Below is a small trained network, with its code and all its weights. Each question gives an input and a class and asks what happens when units are switched off, that is, made to give their printed mean instead of their output.

import numpy as np


def w(rows, s, z=0):
    codes = np.array(rows[::2]) - 128.0
    scale = np.full(codes.shape[1], s)
    scale[-1] = z or s
    return codes * scale


def f(y):
    return y / 2 * (1 + np.tanh(0.7978845608 * (y + 0.044715 * y**3)))


def log_softmax(a):
    a = a - a.max(-1, keepdims=True)
    return a - np.log(np.exp(a).sum(-1, keepdims=True))


def net(x, mask):
    res = np.array(x, float).reshape(1, 6) / 4 @ E
    y = f(res @ A[0][:, :-1].T + A[0][:, -1])
    res = res + np.where(mask, y, B[0][:, -1]) @ B[0][:, :-1]
    return log_softmax(res[-1] @ U[:, :-1].T + U[:, -1])


A, B = {}, {}
E = w([
[88,183,120,105,133,139,30,101,173,152,134,43],'x0',
[125,149,157,183,126,122,47,164,176,12,129,195],'x1',
[27,106,39,164,111,110,118,99,122,154,117,175],'x2',
[210,2,70,198,118,121,101,132,227,164,125,88],'x3',
[170,128,172,147,132,129,46,113,65,218,133,202],'x4',
[185,233,82,192,124,126,173,53,203,163,113,176],'x5',
],0.0057)
A[0] = w([
[155,79,118,145,133,127,124,132,161,144,121,118,78],'n0',
[109,172,131,121,132,135,143,140,94,117,130,136,67],'n1',
[112,156,135,112,134,134,138,118,98,114,129,139,64],'n2',
[136,132,141,133,132,126,77,125,106,176,117,172,104],'n3',
[104,135,122,118,122,121,185,130,160,91,125,92,74],'n4',
[161,217,92,164,121,128,166,90,177,160,132,170,14],'n5',
[133,70,115,148,121,130,116,128,170,146,131,121,91],'n6',
[114,70,151,101,139,136,107,144,89,113,136,101,50],'n7',
[98,134,104,106,136,124,186,135,168,65,125,83,41],'n8',
[157,133,151,135,127,127,92,127,95,179,133,155,93],'n9',
[158,82,108,147,131,130,117,131,157,143,130,111,59],'n10',
[70,179,124,114,124,127,134,125,94,114,131,152,79],'n11',
[106,106,111,141,123,125,120,116,138,133,129,138,102],'n12',
[47,108,68,151,139,127,119,111,135,160,125,164,61],'n13',
[146,94,126,146,148,131,180,133,106,115,129,177,77],'n14',
[142,97,133,134,110,135,176,132,109,112,113,174,86],'n15',
[129,125,116,101,121,119,171,125,89,195,138,89,48],'n16',
[127,124,122,114,134,134,166,125,102,187,121,97,87],'n17',
[152,103,139,143,121,116,177,136,107,124,143,170,84],'n18',
[100,169,136,113,122,117,148,128,93,121,118,133,137],'n19',
[153,133,141,126,132,132,85,120,98,184,134,163,83],'n20',
[50,99,80,148,116,118,124,129,116,141,131,161,70],'n21',
[248,156,214,98,129,130,139,151,129,103,132,71,31],'n22',
[72,35,147,92,119,119,90,167,58,92,134,105,3],'n23',
[118,142,139,131,128,131,137,122,110,128,123,124,42],'n24',
[111,168,140,106,127,122,140,134,105,117,125,142,56],'n25',
[153,96,96,143,129,127,120,133,151,144,150,111,57],'n26',
[168,58,121,156,120,116,129,127,169,137,116,122,76],'n27',
[108,165,143,119,125,127,150,133,100,119,146,142,43],'n28',
[125,148,137,171,124,124,46,148,163,18,125,199,7],'n29',
[94,134,102,135,118,130,182,132,165,74,131,92,75],'n30',
[172,202,119,148,130,123,168,120,164,146,130,152,48],'n31',
[94,194,116,110,125,128,32,115,163,167,125,41,46],'n32',
[102,168,145,123,139,122,152,138,105,125,129,139,92],'n33',
[122,123,108,105,125,130,188,108,95,219,120,87,38],'n34',
[152,134,135,136,121,116,88,132,103,164,132,161,62],'n35',
[121,185,166,95,125,135,156,121,87,118,131,125,89],'n36',
[138,108,132,142,126,122,147,139,122,91,134,167,68],'n37',
[138,118,152,134,123,130,85,123,102,168,121,173,60],'n38',
[66,111,88,144,115,124,119,120,120,134,128,168,96],'n39',
[142,100,117,126,124,122,202,140,94,119,123,180,85],'n40',
],0.014,0.0077)
B[0] = w([
[129,120,80,128,123,127,80,134,133,134,109,153,198],'n0',
[129,145,83,116,118,118,92,137,147,133,105,153,164],'n1',
[118,133,90,114,94,108,102,122,142,123,99,156,151],'n2',
[111,131,91,136,146,141,148,128,83,102,152,72,194],'n3',
[101,142,89,137,125,122,151,142,108,96,147,80,189],'n4',
[142,120,199,124,130,137,98,138,151,150,26,33,242],'n5',
[144,123,81,138,152,143,75,120,121,148,113,154,215],'n6',
[118,156,154,133,110,120,125,117,157,130,47,71,188],'n7',
[88,146,78,137,124,138,159,135,75,98,152,67,211],'n8',
[108,122,87,137,137,136,151,149,99,93,144,84,188],'n9',
[125,121,79,120,117,120,75,131,142,119,106,149,193],'n10',
[150,106,75,133,137,137,78,122,133,131,102,170,208],'n11',
[152,148,122,110,116,122,131,119,129,119,118,148,142],'n12',
[187,132,153,121,125,128,208,137,108,104,84,180,203],'n13',
[94,148,176,123,113,125,101,116,102,100,154,161,163],'n14',
[92,147,171,122,120,121,96,125,105,107,152,156,159],'n15',
[106,129,125,111,118,131,166,120,213,140,162,133,200],'n16',
[115,121,129,132,130,123,149,134,205,135,170,128,195],'n17',
[98,140,177,135,129,128,107,133,105,108,152,157,160],'n18',
[159,104,92,142,149,138,78,132,119,168,153,128,213],'n19',
[90,144,76,126,127,123,149,131,88,102,136,83,189],'n20',
[172,150,132,132,112,121,216,129,123,116,80,181,188],'n21',
[201,139,126,131,124,123,254,125,105,115,80,228,244],'n22',
[138,124,204,123,132,130,99,126,160,150,25,39,246],'n23',
[79,171,85,89,62,86,125,119,189,76,66,163,110],'n24',
[122,141,83,126,113,117,99,121,155,118,92,159,158],'n25',
[103,131,85,111,106,105,89,124,145,111,78,156,174],'n26',
[146,114,69,123,141,137,64,125,110,158,133,142,237],'n27',
[109,134,83,122,111,108,102,118,137,123,80,151,152],'n28',
[83,100,124,105,132,131,184,116,244,187,219,133,243],'n29',
[90,128,79,137,126,129,156,125,81,96,134,69,209],'n30',
[130,126,183,114,119,119,118,128,152,128,29,74,200],'n31',
[46,145,232,139,122,124,70,130,79,76,150,228,254],'n32',
[142,128,91,123,128,122,88,120,127,141,123,137,174],'n33',
[87,105,126,115,132,129,168,115,213,163,178,142,233],'n34',
[89,142,92,127,92,117,151,128,116,96,115,92,156],'n35',
[172,86,88,140,146,139,87,131,118,150,140,155,226],'n36',
[88,136,147,129,125,132,107,120,154,121,145,153,139],'n37',
[94,142,84,140,120,129,147,127,121,96,119,76,166],'n38',
[189,128,131,127,135,122,177,138,117,120,124,158,184],'n39',
[69,133,192,142,142,140,94,131,85,102,156,177,185],'n40',
],0.03,0.0059)
U = w([
[144,104,75,116,135,135,72,128,113,152,95,147,175],'0',
[134,130,184,113,128,141,122,132,132,147,57,65,60],'1',
[94,106,134,98,131,141,167,120,184,163,161,124,114],'2',
[99,144,88,136,125,147,160,146,66,90,132,67,154],'3',
[87,147,193,128,126,135,99,132,80,103,135,167,136],'4',
[190,137,137,119,127,133,195,136,99,123,90,162,240],'5',
[255,126,176,133,180,139,110,145,49,213,229,62,228],'6',
[169,159,138,100,83,81,118,125,108,141,150,99,1],'7',
],0.0086,0.0035)

Each question gives the input, the list of numbers given to net, and the class t.
The units are the neurons (one row each of A and B). Each row of codes is followed by its name. A weight is (code - 128) times the scale printed after its matrix; where a second scale follows, it is the last column's (A, B and U).
mask holds one flag per neuron, in row order. A switched-off neuron (its flag False) gives its mean, the last column of its row in B, instead of its output. The means were averaged over made-up inputs and are rounded, as every weight is.
A unit's drop is (log p(t) with every unit on - log p(t) with that unit switched off) / (log p(t) with every unit on - log p(t) with every unit switched off).
The circuit of an input: a set's keep is (log p(t) with only the set's units on - log p(t) with every unit switched off) / (log p(t) with every unit on - log p(t) with every unit switched off). Starting from the 12 units with the biggest drops (on a tie, the unit counted first), units are removed one at a time, each time the one whose removal leaves the highest keep (on an exact tie, the one counted first), for as long as the keep stays at least 0.8.
units of the circuit, in order: the units of the circuit, biggest drop first
unit that matters most: the unit with the biggest drop
k most important neurons: the k neurons with the biggest drops, biggest first
drop of u: that unit's drop, to one decimal
input [1,0,-6,-2,2,-7], class 1: units of the circuit, in order	[n23]
input [3,-8,7,6,0,-1], class 2: 4 most important neurons	[n34 n16 n17 n22]
input [-7,-6,4,-5,4,-5], class 4: 2 most important neurons	[n40 n29]
input [-8,3,8,2,-8,8], class 1: 3 most important neurons	[n5 n31 n32]
input [0,1,6,-6,-8,6], class 3: 3 most important neurons	[n8 n30 n4]
input [0,-5,7,-3,8,7], class 3: 2 most important neurons	[n20 n3]
input [6,-8,-3,-8,-6,-7], class 0: 4 most important neurons	[n36 n11 n29 n19]
input [8,1,-8,-8,-4,-1], class 0: 3 most important neurons	[n36 n19 n11]
input [-8,-2,-7,-8,-3,-3], class 0: 4 most important neurons	[n36 n32 n19 n33]
input [-5,5,2,2,-3,5], class 1: 3 most important neurons	[n5 n31 n34]
input [2,-4,7,-2,2,6], class 5: 3 most important neurons	[n13 n23 n21]
input [5,1,-4,-4,8,8], class 1: 4 most important neurons	[n5 n31 n8 n30]
input [4,-2,-1,-2,-6,-5], class 3: 2 most important neurons	[n8 n5]
input [-1,1,8,1,-4,-7], class 5: 2 most important neurons	[n21 n13]
input [4,5,-4,-3,-1,-6], class 1: unit that matters most	n23
input [-8,8,6,3,-5,1], class 2: 2 most important neurons	[n29 n32]
input [6,-7,7,-5,4,8], class 1: drop of n31	0.2
input [-1,3,0,-1,-3,-3], class 6: drop of n26	0.1
input [-2,-7,3,-4,4,-2], class 2: drop of n18	0.0
input [-4,-1,8,6,-5,6], class 5: units of the circuit, in order	[n13]
input [3,-6,-5,4,-2,6], class 1: drop of n5	2.4
